Below are the code and all the weights of a small trained network. Each question names an input and a class and asks about switching units off, where a switched-off unit gives its printed mean instead of its output.

import numpy as np


def w(rows, s, z=0):
    codes = np.array(rows[::2]) - 128.0
    scale = np.full(codes.shape[1], s)
    scale[-1] = z or s
    return codes * scale


def f(y):
    return np.maximum(y, 0)


def log_softmax(a):
    a = a - a.max(-1, keepdims=True)
    return a - np.log(np.exp(a).sum(-1, keepdims=True))


def net(x, mask):
    res = np.array(x, float).reshape(1, 3) / 4 @ E
    y = f(res @ A[0][:, :-1].T + A[0][:, -1])
    res = res + np.where(mask, y, B[0][:, -1]) @ B[0][:, :-1]
    return log_softmax(res[-1] @ U[:, :-1].T + U[:, -1])


A, B = {}, {}
E = w([
[2,131,131],'x0',
[122,42,136],'x1',
[129,120,32],'x2',
],0.0095)
A[0] = w([
[63,105,163,24],'n1',
[177,72,178,147],'n2',
[158,57,48,247],'n3',
[192,163,94,32],'n4',
[38,112,152,162],'n5',
[153,75,5,2],'n6',
[222,141,108,219],'n7',
[96,13,98,201],'n8',
[163,65,144,129],'n9',
[65,130,8,79],'n10',
[197,39,162,130],'n11',
[186,164,96,41],'n12',
],0.012,0.0048)
B[0] = w([
[168,84,180,175],'n1',
[128,42,81,198],'n2',
[87,248,87,254],'n3',
[104,236,132,161],'n4',
[143,249,131,241],'n5',
[195,135,252,196],'n6',
[159,99,227,235],'n7',
[182,125,225,254],'n8',
[95,77,84,183],'n9',
[67,62,19,220],'n10',
[95,33,54,216],'n11',
[108,225,138,159],'n12',
],0.021,0.0079)
U = w([
[197,111,193,253],'0',
[118,196,114,74],'1',
[91,105,10,70],'2',
],0.013,0.0012)

Each question gives the input, the list of numbers given to net, and the class t.
The units are the neurons (one row each of A and B). Each row of codes is followed by its name. A weight is (code - 128) times the scale printed after its matrix; where a second scale follows, it is the last column's (A, B and U).
mask holds one flag per neuron, in row order. A switched-off neuron (its flag False) gives its mean, the last column of its row in B, instead of its output. The means were averaged over made-up inputs and are rounded, as every weight is.
A unit's drop is (log p(t) with every unit on - log p(t) with that unit switched off) / (log p(t) with every unit on - log p(t) with every unit switched off).
The circuit of an input: a set's keep is (log p(t) with only the set's units on - log p(t) with every unit switched off) / (log p(t) with every unit on - log p(t) with every unit switched off). Starting from all 12 units, units are removed one at a time, each time the one whose removal leaves the highest keep (on an exact tie, the one counted first), for as long as the keep stays at least 0.8.
circuit, biggest first: the units of the circuit, biggest drop first
top k neurons: the k neurons with the biggest drops, biggest first
drop when u is switched off: that unit's drop, to one decimal
input [-7,4,-4], class 2: top neuron : (n11)
input [-5,7,0], class 2: top 2 neurons : (n11, n9)
input [-8,-4,2], class 1: top 4 neurons : (n4, n12, n8, n3)
input [6,-3,1], class 2: top 4 neurons : (n10, n8, n6, n7)
input [7,-7,1], class 2: top 2 neurons : (n10, n8)
input [-7,-4,2], class 1: top 2 neurons : (n4, n12)
input [-8,-2,8], class 1: top 3 neurons : (n3, n4, n12)
input [2,7,6], class 1: top 2 neurons : (n3, n7)
input [0,7,8], class 0: top 3 neurons : (n6, n8, n5)
input [-1,2,-1], class 2: top 2 neurons : (n6, n8)
input [-7,1,-3], class 2: top 3 neurons : (n11, n8, n6)
input [-1,8,-1], class 2: top 2 neurons : (n11, n6)
input [-8,1,-6], class 2: top 2 neurons : (n11, n8)
input [-6,-2,3], class 1: circuit, biggest first : (n4)
input [-8,-1,5], class 1: top 2 neurons : (n3, n4)
input [-8,-1,1], class 1: top 3 neurons : (n4, n8, n12)
input [-7,7,-2], class 2: drop when n11 is switched off : 0.7
input [-3,1,-8], class 2: drop when n8 is switched off : 0.4
input [-7,-2,6], class 1: drop when n4 is switched off : 2.6
input [2,-8,7], class 2: circuit, biggest first : (n10)
input [8,-8,8], class 2: drop when n10 is switched off : 1.9
